The symbols move the elements like this.
from | ki ke du za te
Gal | Bik Tes Tok Zer Rus
Luk | Fub Zer Riz Ziv Von
Vok | Gef Pok Gop Lod Vad
Rim | Fif Vad Dif Nos Zar
Vof | Laf Zol Vab Lir Zel
Vad | Zan Lef Lam Gop Kop
Riz | Zer Sos Rek Gep Bif
Mam | Ziv Gep Kov Lum Tes
Nos | Vok Gop Liv Bub Dif
Von | Gal Tok Bif Riz Mav
Dar | Dif Bod Lom Lef Ziv
Lek | Nuf Dab Lub Tar Duk
Lom | Bod Kot Zap Loz Gep
Biv | Ker Vok Nos Kup Rim
Das | Zaz Rud Gam Siv Sib
Fel | Kop Lum Pov Bod Zer
Dif | Vad Lam Bod Liv Fel
Kag | Ven Vek Ker Mal Pok
Loz | Dof Dar Kop Vad Zap
Kot | Zar Fel Ziv Dar Luk
Bod | Lam Zar Kot Dof Pov
Kup | Fud Lod Bub Ven Nos
Sib | Rut Zek Maf Gam Ran
Laf | Tig Ran Zol Ses Mal
Vab | Zol Bol Ven Gab Kup
Suv | Duk Das Piv Kap Kof
Mal | Suz Mus Fud Zol Ker
Liv | Gop Rim Dof Fet Bod
Ras | Kof Ses Lir Rut Vof
Piv | Das Gam Mem Gom Ses
Lok | Tar Gof Zag Mos Kap
Lum | Lom Zap Fub Zar Kov
Keb | Lek Lub Kap Lok Suv
Rus | Fon Zok Ded Tok Pak
Gid | Por Rut Sib Das Tig
Dof | Rim Dif Dar Zan Kot
Zan | Nos Liv Lef Pok Dar
Fub | Zap Mam Zer Fel Gal
Diz | Zoz Dop Pak Rus Pez
Nes | Vot Mos Pez Diz Dab
Pak | Dop Nes Tar Ded Lek
Zok | Bif Zoz Diz Sef Nes
Ziv | Fel Pov Gep Lom Riz
Mem | Gam Kof Ras Por Sug
Suz | Vof Vab Mus Ran Vek
Duk | Muk Zaz Das Lub Gid
Tig | Ras Lir Ran Sib Suz
Zaz | Kap Gom Rud Zef Rut
Kap | Lub Siv Gom Zag Piv
Pov | Lum Fub Luk Kot Sos
Lef | Liv Dof Loz Fif Lom
Lub | Dab Zef Siv Gof Das
Fon | Von Bif Zok Tes Dop
Nuf | Bip Lok Dab Nes Muk
Sug | Maf Laf Vof Ras Bol
Maf | Zek Tig Laf Kof Leb
Gom | Siv Suv Por Muk Mem
Gof | Pez Lek Keb Bip Siv
Ses | Sib Maf Sug Mem Zol
Kov | Gep Bik Gal Fub Sef
Mus | Vab Ven Kag Leb Gef
Gab | Sug Vof Suz Tig Ven
Zag | Gof Keb Muk Nuf Gom
Tok | Tes Sef Nel Sos Ded
Vek | Zel Kup Gef Mus Fet
Muk | Keb Kap Zaz Dab Por
Bik | Luk Riz Tes Mam Fon
Sef | Rek Fon Rus Gal Diz
Gef | Kup Bub Pok Kag Zan
Siv | Zef Duk Suv Keb Gam
Vuk | Diz Pak Bip Mav Gof
Zek | Mem Ras Tig Gid Gab
Fud | Mus Kag Lod Bol Vok
Zel | Mal Fud Kup Vab Biv
Kop | Dar Lom Lum Lam Mam
Zar | Loz Kop Fel Dif Fub
Dop | Mav Vot Nes Zok Nuf
Fif | Fet Zan Vad Vok Loz
Gep | Pov Luk Bik Zap Rek
Mos | Vuk Bip Nuf Dop Zag
Bol | Leb Mal Zel Vof Lod
Kof | Gid Sib Ses Piv Laf
Nel | Sef Rus Mav Von Vuk
Lam | Lef Loz Zar Rim Lum
Rud | Gom Por Gid Duk Zek
Lod | Kag Ker Biv Zel Gop
Gam | Rud Gid Kof Suv Maf
Ded | Zok Diz Vuk Nel Tar
Zol | Ran Leb Bol Sug Fud
Por | Suv Piv Rut Zaz Ras
Rek | Sos Von Fon Bik Zoz
Zoz | Nel Mav Dop Fon Mos
Bif | Tok Nel Zoz Rek Vot
Pok | Bub Fet Fif Ker Lef
Fet | Biv Nos Zan Gef Dof
Mav | Rus Ded Vot Bif Bip
Ven | Bol Zel Vek Suz Bub
Zef | Zag Muk Duk Lek Rud
Ker | Vek Gef Vok Fud Fif
Tar | Nes Pez Gof Vuk Lub
Sos | Kov Gal Von Luk Nel
Zap | Kot Ziv Mam Kop Bik
Pez | Mos Nuf Lek Pak Zef
Ran | Lir Gab Leb Maf Mus
Zer | Mam Kov Sos Pov Tok
Rut | Piv Mem Zek Rud Lir
Bub | Lod Biv Fet Vek Liv
Tes | Riz Rek Sef Kov Zok
Bip | Pak Tar Lok Vot Keb
Dab | Lok Zag Zef Pez Zaz
Vot | Ded Vuk Mos Zoz Lok
Lir | Ses Sug Gab Zek Vab
Gop | Pok Fif Rim Biv Lam
Leb | Gab Suz Mal Laf Kag

In the rows, 547 stands for zero.

The rows follow the links: the fewer symbols apart two elements are, the more alike their rows tend to be.

Each row is also shifted at random along 6 hidden directions that mean nothing.

Each row, then its element:
 618   644   601   492   548   399   370   657   566   639   556   535   559   415   464   588   707   478   501   610   511   448   486   683   502   577   519   490 -> Lek
 727   703   468   424   702   576   548   556   717   477   661   579   521   566   455   506   595   528   538   433   541   560   609   629   621   479   405   378 -> Vek
 666   363   575   636   678   647   646   452   525   496   513   518   516   614   682   515   510   631   519   431   623   688   474   453   608   496   554   566 -> Lam
 459   575   646   509   729   368   537   460   510   585   587   585   502   538   668   536   729   500   478   487   633   592   375   544   519   498   531   498 -> Rek
 366   817   490   405   538   476   538   636   668   520   675   657   584   562   446   545   534   423   509   570   527   520   636   486   512   463   494   453 -> Kof
 677   778   536   504   515   408   455   620   545   540   609   750   567   531   495   622   585   474   511   639   651   471   601   493   560   474   614   575 -> Muk
 521   459   473   504   193   618   555   532   378   496   589   551   468   584   432   508   477   620   606   748   481   345   679   694   595   691   545   699 -> Gef
 603   557   489   489   537   621   536   690   564   517   572   435   605   511   504   572   459   472   487   518   447   675   550   409   521   525   480   514 -> Mem
 646   398   470   627   532   585   512   623   531   486   505   724   456   550   523   572   474   652   518   545   704   537   635   564   686   544   564   657 -> Leb
 290   622   444   576   559   516   563   627   574   536   498   613   568   568   530   622   441   525   602   518   566   607   634   454   539   557   580   573 -> Por
 591   514   507   437   440   460   432   696   430   500   660   573   460   494   474   565   625   504   393   646   548   518   486   558   601   557   450   594 -> Lir
 206   559   528   551   609   379   551   506   413   600   475   458   520   538   630   623   627   510   628   512   509   605   447   565   478   664   565   571 -> Diz
 528   597   630   403   563   539   635   439   472   527   666   406   576   590   631   475   610   443   482   540   455   624   417   448   455   506   484   494 -> Mam
 768   432   602   525   603   638   564   449   583   612   459   544   530   487   546   473   538   602   682   482   564   459   656   774   526   632   532   580 -> Pov
 521   447   574   479   561   516   526   615   414   606   490   466   565   459   601   581   523   468   545   523   517   648   510   486   457   615   535   646 -> Mos
 813   479   604   573   794   583   535   479   700   541   556   566   503   531   582   481   658   616   501   395   627   579   481   660   627   467   471   414 -> Lef
 584   633   467   538   449   558   426   677   626   592   521   445   580   464   371   597   558   546   612   599   404   441   623   710   545   645   501   476 -> Rut
 321   447   597   692   577   522   460   650   625   673   411   416   605   446   547   599   577   561   540   532   465   569   448   575   476   593   582   495 -> Dab
 657   464   612   560   664   563   420   664   648   688   434   369   613   373   510   565   613   515   558   469   436   576   486   673   461   611   488   459 -> Pez
 453   795   607   576   591   453   454   616   759   637   556   592   651   495   468   576   624   475   527   576   515   464   543   566   477   463   589   390 -> Zag
 718   544   449   633   522   667   549   574   632   480   531   523   550   586   468   566   481   640   578   529   520   542   618   569   655   545   537   496 -> Mus
 697   561   665   434   387   623   666   433   420   521   631   625   602   603   627   457   442   472   519   658   589   524   609   385   458   478   622   693 -> Zer
 401   632   683   581   736   507   537   432   828   690   497   597   587   493   533   454   676   558   632   452   561   410   569   794   464   511   547   361 -> Bik
 773   491   561   448   667   531   529   583   463   596   462   633   547   453   605   573   486   478   615   459   650   625   645   543   494   588   554   684 -> Vuk
 637   564   529   562   556   521   552   640   444   495   550   623   588   564   625   637   450   480   452   558   638   713   511   250   552   461   619   656 -> Kap
 347   512   588   563   596   644   643   481   742   541   577   671   545   598   548   423   486   586   536   491   615   502   638   572   547   452   533   482 -> Nos
 233   520   482   679   616   428   491   634   531   581   441   521   531   529   577   665   569   571   564   504   559   623   470   509   559   596   587   545 -> Duk
 408   621   565   573   457   319   479   450   358   591   537   568   472   554   565   617   725   570   614   671   562   393   458   700   546   671   620   611 -> Bif
 415   444   449   478   209   563   569   542   282   455   630   452   445   609   483   535   517   587   541   737   437   445   553   595   596   692   504   686 -> Ker
 685   142   572   630   516   616   453   555   477   593   437   492   392   442   521   488   631   728   560   539   578   428   521   878   645   707   472   633 -> Fif
 418   632   433   495   537   545   599   529   569   456   631   582   492   630   501   536   533   560   557   529   539   546   596   554   614   540   481   498 -> Kag
 500   646   442   483   645   404   452   672   499   530   577   450   517   505   509   652   652   481   504   497   482   648   441   530   570   587   456   473 -> Rud

In each set, the symbols that take the first to the second take the third to the fourth, perhaps in another order. Give the fourth.
Answer with the element's name.
 268   661   573   519   613   496   584   551   578   611   527   393   651   538   592   575   548   431   574   496   420   657   471   432   404   550   549   463
to  278   767   594   454   532   463   572   562   589   599   605   526   652   547   552   552   544   388   531   580   466   571   530   414   398   491   566   481
as  548   410   504   527   516   505   460   684   480   508   575   659   444   499   512   559   561   570   433   575   641   543   543   565   630   549   487   631
to Vof

 418   529   492   557   291   480   458   654   413   492   636   509   486   562   457   584   601   569   428   741   480   454   468   543   612   586   529   592
to  651   692   457   516   563   522   457   676   581   537   568   367   605   503   456   636   587   489   534   537   393   613   490   524   547   573   479   425
as  405   508   609   676   383   475   540   443   416   606   474   510   546   570   589   580   597   609   616   685   527   422   484   608   516   637   683   633
to Zap

 338   782   546   542   319   485   651   440   394   530   575   554   643   666   589   603   451   465   638   711   486   509   591   354   441   559   711   646
to  447   774   555   567   476   407   558   430   506   580   534   681   568   600   544   600   584   532   687   645   595   395   628   609   510   583   680   591
as  777   724   606   490   672   440   526   493   490   531   635   348   609   563   620   602   716   451   466   520   443   673   306   426   509   488   519   408
to Sef

 710   699   459   488   401   582   502   653   552   525   563   613   595   524   416   596   439   503   603   638   517   476   719   539   550   568   570   596
to  524   422   562   687   634   490   409   656   617   665   365   657   524   416   526   615   563   616   607   505   659   492   598   700   563   611   609   605
as  670   378   551   683   441   548   431   683   407   592   438   357   578   462   550   659   550   581   499   619   459   606   413   494   551   633   595   622
to Nes

 457   494   527   555   505   432   477   553   360   629   453   335   529   473   562   637   644   535   640   576   415   543   442   664   484   739   545   590
to  456   410   601   657   565   536   455   667   561   652   426   428   595   437   562   600   559   549   515   536   494   599   451   536   490   590   576   549
as  473   471   643   605   665   473   564   476   485   586   515   443   548   546   683   556   654   546   496   494   550   647   344   486   509   534   567   519
to Vot

 427   659   602   437   547   385   463   632   502   599   606   559   558   475   539   574   652   422   465   600   530   535   466   523   464   533   518   531
to  645   612   528   557   438   433   440   648   405   541   566   552   548   513   526   652   595   508   484   668   546   534   478   478   563   564   598   618
as  699   646   552   534   431   541   613   400   464   466   633   646   516   659   562   522   560   583   560   648   605   446   579   541   606   511   607   597
to Lum

 464   496   634   413   547   412   542   449   410   584   595   651   451   519   605   480   668   507   546   580   636   450   524   682   502   596   517   635
to  583   644   690   609   617   555   525   438   770   673   502   574   624   505   518   477   635   566   625   537   533   385   578   738   474   510   601   412
as  724   592   497   596   561   573   523   654   527   517   513   503   621   541   559   648   462   512   510   534   533   690   527   344   559   502   591   567
to Rud

 417   545   583   607   638   447   459   650   589   613   495   520   572   475   568   608   614   513   484   521   550   605   438   502   511   525   561   500
to  225   561   511   617   620   675   603   647   800   581   480   544   656   542   516   528   375   526   569   440   501   639   652   437   484   472   546   444
as  519   505   561   624   679   616   684   398   602   501   523   616   539   648   659   503   489   609   585   436   650   629   561   466   584   471   593   537
to Sos

 696   651   471   584   381   475   435   638   446   545   519   600   549   519   449   665   536   559   595   685   546   441   611   581   591   618   625   639
to  608   520   483   466   710   598   545   689   614   524   541   558   572   497   550   567   447   475   497   403   572   740   592   406   541   491   466   536
as  459   554   566   620   543   483   596   452   437   569   465   618   554   589   646   600   514   564   641   564   625   552   564   487   520   579   679   662
to Pak

 865   586   547   594   319   482   359   670   420   590   513   506   563   450   428   653   609   563   544   746   487   391   538   647   572   646   615   631
to  467   455   576   655   435   516   471   652   453   604   466   468   584   491   562   628   527   548   505   639   504   567   463   465   513   591   623   626
as  439   524   452   645   623   437   435   642   571   605   401   687   485   473   496   654   556   612   661   501   656   490   649   704   604   648   592   606
to Duk

 403   308   565   635   356   567   591   458   367   510   532   606   429   610   596   504   534   676   538   663   622   442   534   607   615   621   606   720
to  835   402   645   566   547   509   496   488   419   601   472   659   491   483   608   538   597   595   575   582   687   467   556   660   563   594   616   706
as  534   558   606   551   443   655   660   452   600   482   641   638   567   654   566   443   473   569   481   617   588   498   587   445   560   429   587   550
to Gal

 481   498   502   522   497   618   540   676   587   543   535   580   566   508   495   545   426   519   522   546   544   579   641   484   534   538   525   591
to  687   530   524   377   545   516   486   711   466   474   684   546   511   501   524   545   567   442   348   560   552   662   472   406   571   479   420   561
as  426   577   481   555   507   441   467   621   560   501   605   732   444   557   473   569   608   589   484   604   655   446   575   623   654   527   526   561
to Suz

 299   606   577   473   844   407   501   594   655   654   505   442   570   446   592   570   679   439   558   361   491   676   428   592   439   558   444   391
to  294   655   467   513   755   507   545   646   745   565   516   673   560   518   515   567   500   494   589   388   611   626   658   537   531   496   492   457
as  499   634   583   670   499   570   556   416   693   563   555   510   557   608   489   502   636   653   607   596   489   373   531   719   585   539   586   401
to Rek

 296   478   478   526   559   605   618   528   604   508   561   576   488   591   525   491   497   589   579   489   546   547   620   603   576   568   479   526
to  565   438   566   553   469   729   619   519   644   523   556   581   556   576   513   439   431   600   550   553   547   493   664   574   556   515   531   558
as  313   613   439   592   491   419   496   629   457   542   505   580   517   552   517   665   545   545   591   595   554   548   554   524   570   620   587   603
to Gam

 641   618   475   354   625   444   454   688   545   527   624   715   473   464   464   558   589   458   499   510   639   544   638   615   578   541   430   575
to  605   515   594   517   582   540   479   617   595   659   441   657   577   421   519   546   496   509   625   524   613   488   685   650   468   588   579   629
as  537   603   548   544   741   495   588   406   628   546   551   556   497   590   580   516   658   588   622   423   582   535   519   690   584   548   504   431
to Kag

 529   529   699   648   427   751   689   428   643   597   502   435   722   602   616   456   392   541   572   599   448   545   566   386   414   465   676   530
to  378   366   647   513   625   602   679   450   471   567   526   490   552   570   713   464   499   511   514   465   568   687   470   417   455   522   542   609
as  563   434   514   573   439   580   466   675   553   541   533   665   494   495   463   544   493   598   501   615   612   464   637   609   607   563   540   634
to Maf

 409   805   508   362   567   390   462   658   649   532   715   655   522   517   419   539   661   424   457   581   536   472   566   601   541   486   431   422
to  736   650   506   454   495   523   528   633   508   418   718   712   514   600   517   553   535   496   370   615   648   582   545   368   642   406   514   574
as  668   497   425   523   490   635   606   548   499   442   558   721   474   608   516   539   404   612   593   541   668   539   733   537   657   556   546   676
to Vok

 475   406   514   530   545   580   493   701   555   543   539   520   519   481   515   547   510   538   457   523   538   613   530   516   560   551   473   562
to  733   348   468   666   629   524   352   681   584   566   470   403   429   432   442   607   718   698   509   496   498   509   427   831   704   665   432   453
as  753   533   454   601   661   684   566   587   678   474   547   450   563   575   508   555   499   607   537   428   494   657   546   517   643   501   474   421
to Bub

